Below is a small trained network, with its code and all its weights. Each question gives an input and a target symbol and asks what happens when units are switched off, that is, made to give their printed mean instead of their output.

import numpy as np


def w(rows, s, z=0):
    codes = np.array(rows[::2]) - 128.0
    scale = np.full(codes.shape[1], s)
    scale[-1] = z or s
    return codes * scale


def f(y):
    return np.maximum(y, 0)


def softmax(a):
    e = np.exp(a - a.max(-1, keepdims=True))
    return e / e.sum(-1, keepdims=True)


def log_softmax(a):
    a = a - a.max(-1, keepdims=True)
    return a - np.log(np.exp(a).sum(-1, keepdims=True))


def net(x, mask):
    ids = ['αγεζηθξτφψω'.index(c) for c in x.split()]
    T = len(ids)
    res = E[ids] + P[:T]
    r = res
    for j in range(2):
        rows = slice(2 * j, 2 * j + 2)
        q, k, v = (r @ M[0][rows].T for M in (Q, K, V))
        z = softmax(np.where(np.tri(T) > 0, q @ k.T / 2**0.5, -1e9)) @ v
        o = O[0][rows]
        res = res + np.where(mask[j], z, o[:, -1]) @ o[:, :-1]
    y = f(res @ A[0][:, :-1].T + A[0][:, -1])
    res = res + np.where(mask[2:18], y, B[0][:, -1]) @ B[0][:, :-1]
    return log_softmax(res[-1] @ U[:, :-1].T + U[:, -1])


Q, K, V, O, A, B = {}, {}, {}, {}, {}, {}
E = w([
[97,174,130,224],'α',
[92,152,81,150],'γ',
[138,119,100,120],'ε',
[102,117,105,143],'ζ',
[168,108,115,250],'η',
[151,143,170,144],'θ',
[144,98,89,132],'ξ',
[70,201,185,119],'τ',
[159,128,89,103],'φ',
[194,81,169,85],'ψ',
[162,182,178,212],'ω',
],0.024)
P = w([
[35,50,81,5],'0',
[175,227,20,102],'1',
[153,238,14,110],'2',
[161,235,10,111],'3',
[154,238,8,108],'4',
[143,253,5,105],'5',
[156,249,13,110],'6',
],0.0053)
Q[0] = w([
[103,97,130,95],'head 0',
[152,152,118,87],'head 0',
[152,107,126,135],'head 1',
[134,156,1,70],'head 1',
],0.02)
K[0] = w([
[191,7,77,70],'head 0',
[137,210,67,81],'head 0',
[178,122,133,138],'head 1',
[41,66,97,19],'head 1',
],0.011)
V[0] = w([
[130,177,96,120],'head 0',
[144,166,110,125],'head 0',
[187,7,104,100],'head 1',
[218,186,119,104],'head 1',
],0.013)
O[0] = w([
[68,72,179,144,254],'head 0',
[132,48,148,119,216],'head 0',
[96,2,174,146,221],'head 1',
[73,138,2,34,199],'head 1',
],0.0099,0.0059)
A[0] = w([
[59,153,119,135,96],'neuron 0',
[86,127,150,112,78],'neuron 1',
[195,103,142,112,250],'neuron 2',
[144,146,89,54,120],'neuron 3',
[123,67,112,95,106],'neuron 4',
[173,203,138,118,116],'neuron 5',
[77,147,113,170,29],'neuron 6',
[125,120,85,102,89],'neuron 7',
[127,146,208,57,204],'neuron 8',
[168,123,167,164,253],'neuron 9',
[88,124,101,180,126],'neuron 10',
[146,73,254,126,77],'neuron 11',
[95,153,111,178,79],'neuron 12',
[125,107,155,193,59],'neuron 13',
[131,125,98,141,168],'neuron 14',
[121,114,198,114,152],'neuron 15',
],0.015,0.0054)
B[0] = w([
[100,52,210,96,158],'neuron 0',
[116,124,34,130,140],'neuron 1',
[107,183,210,154,190],'neuron 2',
[168,80,111,180,184],'neuron 3',
[72,130,144,119,250],'neuron 4',
[55,53,109,146,187],'neuron 5',
[174,133,188,142,148],'neuron 6',
[167,186,150,65,165],'neuron 7',
[204,105,105,58,162],'neuron 8',
[110,255,154,145,149],'neuron 9',
[210,184,151,86,157],'neuron 10',
[188,113,84,129,190],'neuron 11',
[148,132,125,136,154],'neuron 12',
[206,126,104,153,146],'neuron 13',
[123,177,121,84,152],'neuron 14',
[165,162,50,154,156],'neuron 15',
],0.0084,0.017)
U = w([
[123,209,210,148,253],'α',
[122,39,92,233,41],'γ',
[153,189,57,96,65],'ε',
[159,184,54,101,80],'ζ',
[232,191,70,151,87],'η',
[155,191,55,109,219],'θ',
[192,92,120,219,110],'ξ',
[1,135,197,103,202],'τ',
[154,131,120,174,157],'φ',
[243,148,104,37,72],'ψ',
[83,174,8,214,173],'ω',
],0.009,0.0037)

Each question gives the input, a string of symbols that net reads in full, and the target symbol t.
The units are the heads (2 rows each of Q, K, V and O) and the neurons (one row each of A and B). Each row of codes is followed by its name. A weight is (code - 128) times the scale printed after its matrix; where a second scale follows, it is the last column's (O, A, B and U).
mask holds one flag per unit, heads first, then neurons. A switched-off unit (its flag False) gives its mean, the last column of its rows in O or B, instead of its output. The means were averaged over made-up inputs and are rounded, as every weight is.
A unit's drop is (log p(t) with every unit on - log p(t) with that unit switched off) / (log p(t) with every unit on - log p(t) with every unit switched off).
The circuit of an input: a set's keep is (log p(t) with only the set's units on - log p(t) with every unit switched off) / (log p(t) with every unit on - log p(t) with every unit switched off). Starting from the 12 units with the biggest drops (on a tie, the unit counted first), units are removed one at a time, each time the one whose removal leaves the highest keep (on an exact tie, the one counted first), for as long as the keep stays at least 0.8.
units of the circuit, in order: the units of the circuit, biggest drop first
unit that matters most: the unit with the biggest drop
top k neurons: the k neurons with the biggest drops, biggest first
which heads matter: for each layer, one digit per head in row order, 1 if its drop is at least 0.15 and else 0, layers parted by /
drop when u is switched off: that unit's drop, to one decimal
input ξ ζ ω θ φ ε, target ξ: units of the circuit, in order : [head 1; neuron 11]
input φ φ ε φ γ τ ζ, target τ: unit that matters most : neuron 11
input φ γ ξ ψ ξ, target τ: units of the circuit, in order : [head 1; neuron 11; neuron 3]
input φ φ φ φ φ φ ξ, target τ: units of the circuit, in order : [head 1; neuron 3; neuron 11]
input γ φ γ, target α: units of the circuit, in order : [head 1; neuron 9]
input τ φ φ τ ξ τ ζ, target ω: top 2 neurons : [neuron 5; neuron 2]
input τ φ φ ξ, target ω: units of the circuit, in order : [head 1; neuron 5; neuron 8]
input φ φ γ α, target α: which heads matter : 00
input γ η φ ζ, target α: top 2 neurons : [neuron 9; neuron 11]
input ξ ω φ φ ψ φ ξ, target ξ: top 3 neurons : [neuron 11; neuron 13; neuron 7]
input ζ φ α, target α: drop when neuron 0 is switched off : 0.2
input ψ φ ξ, target γ: drop when neuron 8 is switched off : 0.1
input φ ξ ξ γ, target τ: drop when neuron 0 is switched off : 0.3
input ζ φ φ γ γ, target η: drop when head 1 is switched off : 1.1
input ψ φ τ ξ η ε, target γ: units of the circuit, in order : [head 1]
